Each row comes from the steps of one walk. Every step used is in the known rows, and no mark comes twice. Write the walk behind each row, first mark first.
Known rows
c -> s -> q: [-23  14  -7  20  17  -7  21 -50  13  44 -13  40   8 -38  20  -7  15 -11
  -8  28  -5 -22]
k -> s -> c: [-19   9  40  11  12 -16  13 -26   4  34  10  40  26 -28 -19 -27 -17   6
   6   1   0 -36]
a -> c -> s: [-18   4   8   8   9  -7   3  18   4 -12 -19  34   3 -34  -9   0  14  18
   6  13  -1   5]
a -> f -> k: [  8   7 -25 -41  42 -16   1 -48  10 -47  35   5  32   4  18  20 -43 -19
   3 -41  -1  14]
f -> k -> a -> c -> s -> q: [-30  10  27  20  39 -29  38 -19   7 -14  -8  23  29  12  -8  -1 -29  -7
  -5  14   2   5]
q -> a -> f -> k: [ 19  15 -11 -22   8   5  26 -52  -8 -47  32  15  37 -21  11  11 -14 -24
  -2 -33  32  23]
k -> c: [-20  -1  20  20   3 -15  15   0   9  51  15   5  -2 -19 -22 -21  -8  22
 -12   4 -21 -16]
k -> s -> f -> q -> a -> c: [-17  25  36   7  22 -33  11 -41   8  -3  11  45  49 -42 -31   9 -25  -1
  -9 -18  19 -38]
f -> k -> a: [-18   5  15   9  28 -13  36 -22  -4 -27   5 -10  17  34 -10   7 -27 -19
  -9  -7   1   7]
f -> s -> k -> a -> c: [-13  22  45  -4  56 -27  22 -13  26  -7  31  24  43  -8 -15 -15 -46  -7
  -2 -16 -19 -25]
c -> s: [-21  10 -16  11  10  11  22 -35  -2  14 -12  22  -8 -37   9   5  29 -11
  -7   9  -5 -11]
s -> f -> a: [ -1  -1   4 -13  20  -8  -6 -25  22   8  28  11   4 -15 -30 -16 -39 -29
   4   8  -5 -32]
a -> f: [  9   1 -32 -49  20   5   2 -25   8 -34  28  15  16 -12  11   2 -29 -13
   6 -21   1  18]
c -> s -> f -> a: [-22  10 -13   1  24   5  18 -57  17  20  11  30  -5 -48 -15  -8  -1 -35
  -5  15  -9 -37]
f -> s -> q -> a: [ -1  18  18  15  24 -26  17 -44  22  26  15  47  45 -28  30 -11 -20 -11
  -4 -19  10 -24]
s -> k -> a -> f -> q: [-16  21  22 -26  46  -7  37 -39  11 -22  42  -3  44   5 -23  -6 -61 -25
 -15  10  -2   1]
k -> s -> q -> a -> c: [-10  22  36  20  -1 -16  16 -23   8  13   1  67  50 -40  -8 -23  -2  10
  10   6  22 -28]
q -> a: [ 12   9   9  11 -25  18  24 -13 -16 -11   4  11  12 -25  -2  -4  20  -9
  -5  -1  32  12]
s -> q -> a -> f: [ 13  13  -2 -11   3  -6  19 -43  11   8  19  40  39 -29  18 -17 -21 -15
  -1  10  27   9]
f -> k -> s -> q: [-15  22  25  20  39 -41   6 -59  14   9  12  28  50   1   9   7 -24  -5
   2 -22  -3 -39]
a -> f -> q: [-13   3 -29 -37  26 -13   6 -31   7 -39  24   8  36  -3  16  22 -51  -8
  -7 -19  14  21]
k -> f: [ -8  12   0  -5   0 -25  -4 -29  12  28   8   9   7 -26 -36  -2 -17   5
 -15  -8 -35 -23]

Write each row's walk
[ 16  16 -16 -28  11   9  27 -48   3 -36  36  37  39 -40  20   0 -15 -24
   0 -42  25  12]
q -> a -> f -> s
[-15  21  10   2  32 -55  -4 -55  37  54  19  41  37 -35 -11 -10 -44   0
 -15 -22 -44 -50]
k -> f -> s -> q
[ -2  -4  18 -13  21 -18 -15   4  25  -6  22  21  11 -17 -41 -18 -45 -12
  11  12  -3 -23]
s -> f -> a -> c
[-25  23  35  29   8 -18  24 -20  -6 -15   2  16  48 -34  -9  20 -11   7
 -18  13  35   4]
f -> q -> a -> c -> s -> k
[-34   7   5   9   3 -26  -1 -15  30  26   7  48  22 -46 -44 -29 -33   5
   5  30 -29 -32]
k -> f -> a -> c -> s -> q
[-36   8   7  29  11  -5  32 -28   8  62   6  22  -8 -49 -14 -17  15  13
 -18  11 -26 -25]
k -> c -> s
[-34  22  12  20  -4 -34  19 -38   2  11  -4  28  35 -54 -36  16 -17  12
 -29   2  -1 -11]
k -> f -> q -> a -> c -> s
[  5  17  20  10  -4   0  22 -17  -4  -8  -3  39  15 -61 -19  -1  19  -5
  -7   5  26   4]
q -> a -> c -> s -> f
[-32  -7   4  16   1   2   4  17  21  -7  -1  47  17 -24 -13 -30 -18   0
  24  44   7 -10]
f -> a -> c -> s -> q
[ -5  22  19  -8  28 -19   3 -52  13  18  18  36  22 -35 -26  -4 -13 -14
  -3 -23 -10 -53]
k -> s -> f
[-27  16   2  16  15  -8  44 -58  15  63  22  49  19 -69  -1 -28  -1   2
 -18  16  -9 -18]
k -> c -> s -> q -> a -> f
[ 20  11 -17 -28  -9  21  26 -33  -8 -38  27  23  24 -34   7  -3  -4 -20
   0 -17  33  27]
q -> a -> f
[-21  -7  23  -2   2   2  35  46  -3 -31 -12  18   5  15 -35 -21 -21   7
   3  28   7  27]
k -> a -> c
[ 12   6  25  10 -24   5  13  24 -12 -29  -3  24  20 -28 -15  -6  12  12
   5   5  35  23]
q -> a -> c
[  7  12  19  20 -10  -8  17 -28   5  31   2  31  29 -22  12 -18  -2  -6
  -5  24  27  -2]
s -> q -> a
[-11  25 -12   7  25  -6  36 -86   8  12   8  47  34 -50  29   2   4 -27
 -10   4  15  -7]
c -> s -> q -> a -> f -> k
[  4   8 -31 -49  45 -11   4 -43  22 -33  40  33  33 -20  27   5 -44 -18
   5 -51  -9   0]
a -> f -> s
[-18   9  12  25 -11  -8  24 -19 -14 -15  -3   0  34  -9   5  22 -11  -1
 -20   2  43  13]
f -> q -> a
[-11  21 -18   3  12   6  37 -72   7  20   3  54  24 -60  25  -9  13 -24
  -9  18  16  -5]
c -> s -> q -> a -> f
[-15  20  -1  27   1   4  36 -58   3  37 -10  47  15 -54  19 -10  28 -17
 -11  27  16 -14]
c -> s -> q -> a
[-11  18  -8  -1  32  -8  15 -64  11  31   2  25  -8 -51  -8   7  11 -26
 -17   2 -15 -32]
c -> s -> f
[-31  -9  -1  10  -3  14   5  26  11 -26  -1  35   7 -23 -19 -23  -9   1
  25  32   7  -3]
f -> a -> c -> s
[-20   7  16  15  16 -22   2   7  14  13 -20  48  15 -35   0  -9   2  19
   6  29   0  -2]
a -> c -> s -> q
[ -2  13  16  18 -18  12  27   1 -12 -19 -11  38  14 -52  -8  -4  31   4
   0  10  32  16]
q -> a -> c -> s
[-37   7  10  21  23 -10  28 -45  22  66  23  29  -5 -58 -33 -28 -10  -7
 -17  16 -29 -45]
k -> c -> s -> f -> a
